Here is a tiny trained network, its code and every weight. The questions are about switching its units off for an input and a class, where a switched-off unit gives its printed mean instead of its output.

import numpy as np


def w(rows, s, z=0):
    codes = np.array(rows[::2]) - 128.0
    scale = np.full(codes.shape[1], s)
    scale[-1] = z or s
    return codes * scale


def norm(h):
    return h / np.sqrt((h * h).mean(-1, keepdims=True) + 1e-5)


def f(y):
    return np.maximum(y, 0)


def log_softmax(a):
    a = a - a.max(-1, keepdims=True)
    return a - np.log(np.exp(a).sum(-1, keepdims=True))


def net(x, mask):
    res = np.array(x, float).reshape(1, 7) / 4 @ E
    u = 0
    for l in range(4):
        y = f(norm(res) @ A[l][:, :-1].T + A[l][:, -1])
        res = res + np.where(mask[u : u + 5], y, B[l][:, -1]) @ B[l][:, :-1]
        u += 5
    return log_softmax(norm(res)[-1] @ U[:, :-1].T + U[:, -1])


A, B = {}, {}
E = w([
[254,7,15],'x0',
[174,145,162],'x1',
[137,141,106],'x2',
[136,130,130],'x3',
[121,143,94],'x4',
[185,142,189],'x5',
[188,205,68],'x6',
],0.0068)
A[0] = w([
[135,168,159,120],'L0N1',
[222,82,144,141],'L0N2',
[122,113,55,22],'L0N3',
[174,249,95,254],'L0N4',
[29,197,142,39],'L0N5',
],0.011,0.0032)
B[0] = w([
[187,51,136,172],'L0N1',
[83,153,218,212],'L0N2',
[156,206,133,159],'L0N3',
[5,37,194,254],'L0N4',
[159,165,254,227],'L0N5',
],0.0076,0.0065)
A[1] = w([
[129,134,72,245],'L1N1',
[125,49,254,98],'L1N2',
[107,109,134,1],'L1N3',
[194,162,157,151],'L1N4',
[177,165,162,107],'L1N5',
],0.0094,0.0037)
B[1] = w([
[47,125,155,148],'L1N1',
[67,83,36,246],'L1N2',
[136,170,90,128],'L1N3',
[65,254,61,144],'L1N4',
[95,195,40,140],'L1N5',
],0.0088,0.011)
A[2] = w([
[40,56,166,172],'L2N1',
[234,59,34,252],'L2N2',
[195,122,247,54],'L2N3',
[37,87,71,136],'L2N4',
[204,102,244,122],'L2N5',
],0.011,0.0022)
B[2] = w([
[151,123,54,247],'L2N1',
[163,194,248,167],'L2N2',
[164,146,87,131],'L2N3',
[173,151,62,235],'L2N4',
[35,145,67,130],'L2N5',
],0.011,0.013)
A[3] = w([
[210,241,139,203],'L3N1',
[129,129,122,57],'L3N2',
[224,111,116,253],'L3N3',
[92,122,254,95],'L3N4',
[114,121,74,154],'L3N5',
],0.011,0.0028)
B[3] = w([
[51,193,81,212],'L3N1',
[87,87,74,128],'L3N2',
[6,145,200,223],'L3N3',
[179,130,175,163],'L3N4',
[127,140,70,254],'L3N5',
],0.012,0.0055)
U = w([
[113,121,90,239],'0',
[70,119,248,220],'1',
[118,107,76,51],'2',
[126,96,95,137],'3',
[122,58,87,4],'4',
],0.012,0.0017)

Each question gives the input, the list of numbers given to net, and the class t.
The units are the neurons (one row each of A and B). Each row of codes is followed by its name. A weight is (code - 128) times the scale printed after its matrix; where a second scale follows, it is the last column's (A, B and U).
mask holds one flag per neuron, layer by layer. A switched-off neuron (its flag False) gives its mean, the last column of its row in B, instead of its output. The means were averaged over made-up inputs and are rounded, as every weight is.
A unit's drop is (log p(t) with every unit on - log p(t) with that unit switched off) / (log p(t) with every unit on - log p(t) with every unit switched off).
The circuit of an input: a set's keep is (log p(t) with only the set's units on - log p(t) with every unit switched off) / (log p(t) with every unit on - log p(t) with every unit switched off). Starting from the 12 units with the biggest drops (on a tie, the unit counted first), units are removed one at a time, each time the one whose removal leaves the highest keep (on an exact tie, the one counted first), for as long as the keep stays at least 0.8.
units of the circuit, in order: the units of the circuit, biggest drop first
unit that matters most: the unit with the biggest drop
k most important neurons: the k neurons with the biggest drops, biggest first
k most important neurons of layer l: the k neurons of layer l with the biggest drops, biggest first
drop when u is switched off: that unit's drop, to one decimal
input [-8,-8,-7,-6,-8,-3,8], class 1: units of the circuit, in order => L0N5; L2N4; L3N4
input [8,-8,1,-6,-2,-5,-2], class 1: units of the circuit, in order => L2N2; L1N2; L0N4; L3N3
input [6,-4,0,4,5,-3,6], class 1: 3 most important neurons => L1N2; L2N2; L3N3
input [-8,6,2,-1,6,-7,2], class 1: units of the circuit, in order => L0N5; L2N4; L1N2
input [7,-4,-5,6,-8,5,6], class 1: units of the circuit, in order => L2N2
input [8,4,-2,8,-5,3,-5], class 1: units of the circuit, in order => L2N2; L3N3
input [6,1,-7,0,-4,4,0], class 1: units of the circuit, in order => L2N2; L3N3
input [8,0,3,7,-6,5,-5], class 1: 2 most important neurons => L2N2; L0N4
input [7,5,-2,-6,0,0,-4], class 1: 3 most important neurons => L2N2; L0N4; L3N3
input [-4,1,7,4,-2,2,6], class 4: 2 most important neurons of layer 3 => L3N1; L3N3
input [-4,2,1,4,-5,0,7], class 4: 2 most important neurons of layer 0 => L0N4; L0N1
input [7,-7,5,-2,0,3,0], class 1: 3 most important neurons => L1N2; L0N4; L2N2
input [7,1,4,1,8,4,1], class 1: drop when L0N5 is switched off => 0.2
input [-2,5,-4,2,-6,5,6], class 4: unit that matters most => L0N4
